Below are the code and all the weights of a small trained network. Each question names an input and a target symbol and asks about switching units off, where a switched-off unit gives its printed mean instead of its output.

import numpy as np


def w(rows, s, z=0):
    codes = np.array(rows[::2]) - 128.0
    scale = np.full(codes.shape[1], s)
    scale[-1] = z or s
    return codes * scale


def norm(h):
    return h / np.sqrt((h * h).mean(-1, keepdims=True) + 1e-5)


def f(y):
    return y / 2 * (1 + np.tanh(0.7978845608 * (y + 0.044715 * y**3)))


def softmax(a):
    e = np.exp(a - a.max(-1, keepdims=True))
    return e / e.sum(-1, keepdims=True)


def log_softmax(a):
    a = a - a.max(-1, keepdims=True)
    return a - np.log(np.exp(a).sum(-1, keepdims=True))


def net(x, mask):
    ids = ['αγδεζηλμξπψω'.index(c) for c in x.split()]
    T = len(ids)
    res = E[ids] + P[:T]
    u = 0
    for l in range(2):
        r = norm(res)
        for j in range(3):
            rows = slice(2 * j, 2 * j + 2)
            q, k, v = (r @ M[l][rows].T for M in (Q, K, V))
            z = softmax(np.where(np.tri(T) > 0, q @ k.T / 2**0.5, -1e9)) @ v
            o = O[l][rows]
            res = res + np.where(mask[u + j], z, o[:, -1]) @ o[:, :-1]
        u += 3
        y = f(norm(res) @ A[l][:, :-1].T + A[l][:, -1])
        res = res + np.where(mask[u : u + 8], y, B[l][:, -1]) @ B[l][:, :-1]
        u += 8
    return log_softmax(norm(res)[-1] @ U[:, :-1].T + U[:, -1])


Q, K, V, O, A, B = {}, {}, {}, {}, {}, {}
E = w([
[185,165,111],'α',
[253,142,161],'γ',
[149,64,78],'δ',
[123,68,98],'ε',
[150,164,122],'ζ',
[180,175,102],'η',
[124,71,136],'λ',
[120,76,98],'μ',
[82,89,121],'ξ',
[146,189,165],'π',
[91,113,85],'ψ',
[116,172,82],'ω',
],0.022)
P = w([
[2,182,196],'0',
[242,81,90],'1',
[235,81,63],'2',
[205,102,99],'3',
[127,121,104],'4',
[134,128,119],'5',
[144,113,67],'6',
[147,103,108],'7',
[146,146,73],'8',
],0.0088)
Q[0] = w([
[189,160,3],'L0H1',
[140,117,106],'L0H1',
[147,111,117],'L0H2',
[187,91,185],'L0H2',
[114,134,154],'L0H3',
[146,115,98],'L0H3',
],0.028)
K[0] = w([
[92,107,4],'L0H1',
[109,122,86],'L0H1',
[109,119,150],'L0H2',
[102,150,234],'L0H2',
[158,120,164],'L0H3',
[78,151,73],'L0H3',
],0.021)
V[0] = w([
[163,122,124],'L0H1',
[98,159,56],'L0H1',
[128,69,125],'L0H2',
[174,79,189],'L0H2',
[77,125,59],'L0H3',
[168,254,54],'L0H3',
],0.044)
O[0] = w([
[120,185,113,132],'L0H1',
[185,97,95,243],'L0H1',
[186,127,127,134],'L0H2',
[135,215,95,54],'L0H2',
[189,7,115,255],'L0H3',
[23,36,5,182],'L0H3',
],0.029,0.017)
A[0] = w([
[141,136,121,83],'L0N1',
[136,71,149,145],'L0N2',
[219,160,143,252],'L0N3',
[108,130,159,58],'L0N4',
[29,153,126,151],'L0N5',
[75,155,254,88],'L0N6',
[118,135,153,23],'L0N7',
[135,111,28,253],'L0N8',
],0.025,0.0025)
B[0] = w([
[131,115,137,126],'L0N1',
[177,83,233,212],'L0N2',
[44,45,252,217],'L0N3',
[129,102,89,121],'L0N4',
[170,16,250,169],'L0N5',
[11,61,75,145],'L0N6',
[106,110,69,120],'L0N7',
[13,8,210,249],'L0N8',
],0.025,0.014)
Q[1] = w([
[49,190,175],'L1H1',
[113,121,69],'L1H1',
[120,253,75],'L1H2',
[86,155,146],'L1H2',
[168,179,89],'L1H3',
[135,107,110],'L1H3',
],0.044)
K[1] = w([
[137,93,33],'L1H1',
[177,132,152],'L1H1',
[253,225,158],'L1H2',
[134,173,94],'L1H2',
[96,193,145],'L1H3',
[113,124,100],'L1H3',
],0.041)
V[1] = w([
[67,118,238],'L1H1',
[184,128,119],'L1H1',
[34,47,118],'L1H2',
[162,156,157],'L1H2',
[234,109,1],'L1H3',
[71,232,58],'L1H3',
],0.037)
O[1] = w([
[96,211,41,204],'L1H1',
[145,72,118,113],'L1H1',
[168,231,48,240],'L1H2',
[106,89,133,94],'L1H2',
[220,3,109,113],'L1H3',
[49,66,186,4],'L1H3',
],0.03,0.047)
A[1] = w([
[128,129,128,79],'L1N1',
[180,201,58,119],'L1N2',
[5,71,106,251],'L1N3',
[203,136,228,244],'L1N4',
[59,113,238,30],'L1N5',
[85,123,213,12],'L1N6',
[183,47,241,2],'L1N7',
[162,226,75,114],'L1N8',
],0.027,0.002)
B[1] = w([
[163,137,81,127],'L1N1',
[217,129,48,251],'L1N2',
[53,150,255,142],'L1N3',
[34,134,211,151],'L1N4',
[75,178,154,131],'L1N5',
[104,161,160,130],'L1N6',
[63,90,226,134],'L1N7',
[203,89,89,240],'L1N8',
],0.047,0.028)
U = w([
[89,142,129,106],'α',
[92,160,150,135],'γ',
[136,119,189,129],'δ',
[137,147,188,144],'ε',
[99,167,107,82],'ζ',
[72,118,124,255],'η',
[111,175,168,190],'λ',
[144,140,189,193],'μ',
[211,234,189,92],'ξ',
[109,244,87,17],'π',
[223,39,168,121],'ψ',
[113,7,76,122],'ω',
],0.012,0.0041)

Each question gives the input, a string of symbols that net reads in full, and the target symbol t.
The units are the heads (2 rows each of Q, K, V and O) and the neurons (one row each of A and B). Each row of codes is followed by its name. A weight is (code - 128) times the scale printed after its matrix; where a second scale follows, it is the last column's (O, A, B and U).
mask holds one flag per unit, layer by layer, with each layer's heads first. A switched-off unit (its flag False) gives its mean, the last column of its rows in O or B, instead of its output. The means were averaged over made-up inputs and are rounded, as every weight is.
A unit's drop is (log p(t) with every unit on - log p(t) with that unit switched off) / (log p(t) with every unit on - log p(t) with every unit switched off).
The circuit of an input: a set's keep is (log p(t) with only the set's units on - log p(t) with every unit switched off) / (log p(t) with every unit on - log p(t) with every unit switched off). Starting from the 12 units with the biggest drops (on a tie, the unit counted first), units are removed one at a time, each time the one whose removal leaves the highest keep (on an exact tie, the one counted first), for as long as the keep stays at least 0.8.
circuit, biggest first: the units of the circuit, biggest drop first
most important unit: the unit with the biggest drop
top k neurons: the k neurons with the biggest drops, biggest first
heads that matter: for each layer, one digit per head in row order, 1 if its drop is at least 0.15 and else 0, layers parted by /
drop when u is switched off: that unit's drop, to one decimal
input ω ω ψ α, target ω: most important unit : L0H3
input δ μ μ ξ ξ γ ψ ξ η, target ψ: circuit, biggest first : L0H3; L1H2
input ξ ζ η δ, target ξ: top 3 neurons : L0N3; L1N4; L0N8
input ε ξ ζ ψ ψ δ ζ, target ψ: circuit, biggest first : L0H3; L1H2; L0H1
input ε δ η ψ δ, target ψ: heads that matter : 011 / 010
input ω ζ π, target ω: heads that matter : 101 / 101
input ε ξ η η ξ ψ ξ ε, target ψ: circuit, biggest first : L0H3; L1H2
input ξ ξ ε, target ξ: heads that matter : 001 / 011
input π π η γ, target π: heads that matter : 001 / 011
input μ λ ξ ξ ξ, target ξ: heads that matter : 101 / 001
input ξ ξ μ γ, target ξ: heads that matter : 001 / 010
input μ ζ ψ μ, target ψ: top 2 neurons : L0N8; L1N7
input μ γ ξ ξ ξ ξ, target ξ: heads that matter : 111 / 011
input ω ε π δ, target ω: circuit, biggest first : L0H3
input μ ξ ψ ζ, target ψ: heads that matter : 011 / 011
input ξ η μ, target ξ: heads that matter : 001 / 010
input η δ ζ ω μ δ ω ε, target ω: heads that matter : 001 / 001
input ξ ξ ζ, target ξ: heads that matter : 001 / 010
input ω η α ζ λ ω μ, target ω: heads that matter : 001 / 001
input ψ ψ ψ, target ψ: heads that matter : 011 / 110
input ψ γ ε, target ψ: heads that matter : 001 / 110
input ξ γ γ, target ξ: heads that matter : 001 / 011
input π ξ λ, target π: top neuron : L0N6
input ψ ω μ, target ψ: drop when L1H1 is switched off : 0.3
input ω ω γ ξ, target ω: drop when L0H3 is switched off : 0.8
input ξ ξ μ λ, target ξ: drop when L1N1 is switched off : 0.0
input ψ α ε α, target ψ: drop when L0N3 is switched off : 0.1
input ψ ζ ω μ α ψ ε η, target ψ: top neuron : L0N3
